Below is a small trained network, with its code and all its weights. Each question gives an input and a class and asks what happens when units are switched off, that is, made to give their printed mean instead of their output.

import numpy as np


def w(rows, s, z=0):
    codes = np.array(rows[::2]) - 128.0
    scale = np.full(codes.shape[1], s)
    scale[-1] = z or s
    return codes * scale


def f(y):
    return np.maximum(y, 0)


def log_softmax(a):
    a = a - a.max(-1, keepdims=True)
    return a - np.log(np.exp(a).sum(-1, keepdims=True))


def net(x, mask):
    res = np.array(x, float).reshape(1, 8) / 4 @ E
    y = f(res @ A[0][:, :-1].T + A[0][:, -1])
    res = res + np.where(mask, y, B[0][:, -1]) @ B[0][:, :-1]
    return log_softmax(res[-1] @ U[:, :-1].T + U[:, -1])


A, B = {}, {}
E = w([
[74,42,152,119],'x0',
[50,194,107,56],'x1',
[210,53,29,208],'x2',
[176,214,58,197],'x3',
[103,113,109,30],'x4',
[40,50,90,201],'x5',
[78,192,178,146],'x6',
[159,110,172,2],'x7',
],0.0072)
A[0] = w([
[170,121,54,209,178],'n0',
[150,194,78,219,118],'n1',
[49,173,203,160,80],'n2',
[116,152,111,76,121],'n3',
[138,166,95,178,12],'n4',
[150,149,118,60,61],'n5',
[101,120,133,177,3],'n6',
[114,132,210,101,82],'n7',
[37,92,145,141,71],'n8',
[104,174,43,168,107],'n9',
[164,141,112,179,116],'n10',
[140,220,91,115,153],'n11',
[42,235,77,111,239],'n12',
[134,143,124,190,12],'n13',
[61,195,119,104,25],'n14',
[112,140,190,173,175],'n15',
[64,139,192,135,88],'n16',
[79,139,109,110,163],'n17',
[145,131,155,42,71],'n18',
[44,141,135,159,58],'n19',
[140,103,174,188,53],'n20',
[19,153,115,117,115],'n21',
[57,98,120,133,61],'n22',
[74,108,248,126,72],'n23',
],0.011,0.0048)
B[0] = w([
[147,33,119,232,252],'n0',
[228,138,140,168,228],'n1',
[70,113,137,25,192],'n2',
[148,180,105,138,167],'n3',
[211,95,191,232,164],'n4',
[155,162,156,181,166],'n5',
[233,111,241,169,150],'n6',
[149,172,136,65,183],'n7',
[65,128,101,95,176],'n8',
[161,101,135,164,191],'n9',
[134,95,85,222,184],'n10',
[155,97,125,186,191],'n11',
[159,76,81,219,232],'n12',
[254,125,165,186,162],'n13',
[103,54,117,182,170],'n14',
[131,172,177,37,181],'n15',
[82,127,134,59,179],'n16',
[135,131,107,157,165],'n17',
[161,196,171,139,191],'n18',
[25,103,78,128,166],'n19',
[179,205,198,65,166],'n20',
[77,106,74,146,187],'n21',
[102,128,117,131,159],'n22',
[91,172,143,72,201],'n23',
],0.0092,0.011)
U = w([
[89,73,93,206,25],'0',
[229,156,140,236,254],'1',
[185,232,254,144,36],'2',
],0.0084,0.0036)

Each question gives the input, the list of numbers given to net, and the class t.
The units are the neurons (one row each of A and B). Each row of codes is followed by its name. A weight is (code - 128) times the scale printed after its matrix; where a second scale follows, it is the last column's (A, B and U).
mask holds one flag per neuron, in row order. A switched-off neuron (its flag False) gives its mean, the last column of its row in B, instead of its output. The means were averaged over made-up inputs and are rounded, as every weight is.
A unit's drop is (log p(t) with every unit on - log p(t) with that unit switched off) / (log p(t) with every unit on - log p(t) with every unit switched off).
The circuit of an input: a set's keep is (log p(t) with only the set's units on - log p(t) with every unit switched off) / (log p(t) with every unit on - log p(t) with every unit switched off). Starting from the 12 units with the biggest drops (on a tie, the unit counted first), units are removed one at a time, each time the one whose removal leaves the highest keep (on an exact tie, the one counted first), for as long as the keep stays at least 0.8.
units of the circuit, in order: the units of the circuit, biggest drop first
top k neurons: the k neurons with the biggest drops, biggest first
drop when u is switched off: that unit's drop, to one decimal
input [1,3,4,2,-5,-8,-5,6], class 2: units of the circuit, in order -> (n12)
input [4,3,4,4,6,-7,-8,6], class 2: units of the circuit, in order -> (n0, n12)
input [-5,1,1,-8,1,6,8,8], class 2: units of the circuit, in order -> (n0, n23)
input [7,-4,-3,-3,4,-2,0,-8], class 2: units of the circuit, in order -> (n0, n12)
input [-7,7,-3,-8,-8,-6,6,-5], class 0: top 2 neurons -> (n12, n14)
input [6,0,1,-5,0,2,-5,7], class 2: top 3 neurons -> (n0, n12, n18)
input [-6,-4,7,-6,-4,2,-6,3], class 0: top 3 neurons -> (n1, n18, n13)
input [-7,-4,1,0,-6,-6,7,5], class 2: top 3 neurons -> (n0, n12, n15)
input [5,-1,-2,4,2,1,4,4], class 2: top 2 neurons -> (n0, n10)
input [-6,5,-4,5,7,-7,3,3], class 1: drop when n12 is switched off -> 0.3
input [-5,-3,3,0,7,2,-1,2], class 0: drop when n23 is switched off -> -0.1
input [3,5,1,-8,1,-1,-5,3], class 2: drop when n8 is switched off -> 0.0
